Below is a small trained network, with its code and all its weights. Each question gives an input and a class and asks what happens when units are switched off, that is, made to give their printed mean instead of their output.

import numpy as np


def w(rows, s, z=0):
    codes = np.array(rows[::2]) - 128.0
    scale = np.full(codes.shape[1], s)
    scale[-1] = z or s
    return codes * scale


def f(y):
    return y / 2 * (1 + np.tanh(0.7978845608 * (y + 0.044715 * y**3)))


def log_softmax(a):
    a = a - a.max(-1, keepdims=True)
    return a - np.log(np.exp(a).sum(-1, keepdims=True))


def net(x, mask):
    res = np.array(x, float).reshape(1, 6) / 4 @ E
    y = f(res @ A[0][:, :-1].T + A[0][:, -1])
    res = res + np.where(mask, y, B[0][:, -1]) @ B[0][:, :-1]
    return log_softmax(res[-1] @ U[:, :-1].T + U[:, -1])


A, B = {}, {}
E = w([
[243,50,49,184,201,234],'x0',
[138,128,124,131,116,123],'x1',
[46,189,77,183,65,217],'x2',
[169,207,2,29,175,47],'x3',
[114,123,124,121,153,127],'x4',
[124,116,120,144,117,131],'x5',
],0.0088)
A[0] = w([
[110,203,33,110,98,219,214],'neuron 1',
[178,53,109,183,159,222,188],'neuron 2',
[45,120,201,187,129,113,47],'neuron 3',
[71,205,138,53,115,50,204],'neuron 4',
[158,86,254,187,185,68,252],'neuron 5',
[37,149,203,166,80,119,11],'neuron 6',
],0.0089,0.0033)
B[0] = w([
[142,186,21,216,170,235,222],'neuron 1',
[170,59,193,58,224,254,242],'neuron 2',
[113,172,243,223,181,39,186],'neuron 3',
[43,190,75,16,35,62,245],'neuron 4',
[221,21,249,115,86,56,220],'neuron 5',
[198,179,226,239,53,95,200],'neuron 6',
],0.0071,0.011)
U = w([
[88,73,220,155,85,26,77],'0',
[61,189,206,224,70,126,226],'1',
[189,42,171,124,143,148,90],'2',
[95,85,158,176,153,231,179],'3',
[108,129,84,63,80,36,253],'4',
[39,195,56,139,17,145,102],'5',
[221,94,40,63,254,77,167],'6',
[142,161,12,147,184,181,38],'7',
],0.0087,0.0049)

Each question gives the input, the list of numbers given to net, and the class t.
The units are the neurons (one row each of A and B). Each row of codes is followed by its name. A weight is (code - 128) times the scale printed after its matrix; where a second scale follows, it is the last column's (A, B and U).
mask holds one flag per neuron, in row order. A switched-off neuron (its flag False) gives its mean, the last column of its row in B, instead of its output. The means were averaged over made-up inputs and are rounded, as every weight is.
A unit's drop is (log p(t) with every unit on - log p(t) with that unit switched off) / (log p(t) with every unit on - log p(t) with every unit switched off).
The circuit of an input: a set's keep is (log p(t) with only the set's units on - log p(t) with every unit switched off) / (log p(t) with every unit on - log p(t) with every unit switched off). Starting from all 6 units, units are removed one at a time, each time the one whose removal leaves the highest keep (on an exact tie, the one counted first), for as long as the keep stays at least 0.8.
circuit, biggest first: the units of the circuit, biggest drop first
unit that matters most: the unit with the biggest drop
k most important neurons: the k neurons with the biggest drops, biggest first
drop when u is switched off: that unit's drop, to one decimal
input [-2,-6,6,1,6,-4], class 5: circuit, biggest first -> neuron 2; neuron 5
input [-4,2,2,2,6,0], class 5: circuit, biggest first -> neuron 5; neuron 4
input [0,7,-6,2,-4,-5], class 4: most important neuron -> neuron 2
input [-6,-7,1,2,1,5], class 5: 3 most important neurons -> neuron 4; neuron 5; neuron 2
input [-1,-1,-8,6,0,6], class 4: circuit, biggest first -> neuron 4; neuron 2
input [-1,4,-5,3,-1,2], class 4: circuit, biggest first -> neuron 2; neuron 4
input [1,-7,3,7,-5,-8], class 7: 3 most important neurons -> neuron 1; neuron 6; neuron 5
input [-4,6,3,1,2,1], class 5: circuit, biggest first -> neuron 5; neuron 4
input [2,-8,0,-4,6,1], class 2: 2 most important neurons -> neuron 1; neuron 5
input [1,3,0,-4,-4,-4], class 2: 2 most important neurons -> neuron 4; neuron 1
input [-8,0,0,-7,4,1], class 0: 2 most important neurons -> neuron 5; neuron 1
input [3,2,4,4,-1,0], class 7: 2 most important neurons -> neuron 1; neuron 5
input [-4,-5,-8,1,3,-4], class 4: 3 most important neurons -> neuron 4; neuron 6; neuron 3
input [-4,-3,-8,8,-2,7], class 4: unit that matters most -> neuron 4
input [1,8,8,2,5,-7], class 7: 2 most important neurons -> neuron 1; neuron 4
input [1,-2,1,2,-6,8], class 7: 2 most important neurons -> neuron 5; neuron 4
input [4,-5,2,3,8,7], class 7: drop when neuron 1 is switched off -> 0.4
input [-3,5,-8,5,0,5], class 4: drop when neuron 4 is switched off -> 0.2
input [-2,-3,6,1,-7,0], class 5: drop when neuron 4 is switched off -> 0.0
input [-4,8,-7,1,0,-7], class 4: circuit, biggest first -> neuron 4
input [6,4,3,2,8,-6], class 7: drop when neuron 1 is switched off -> 0.8
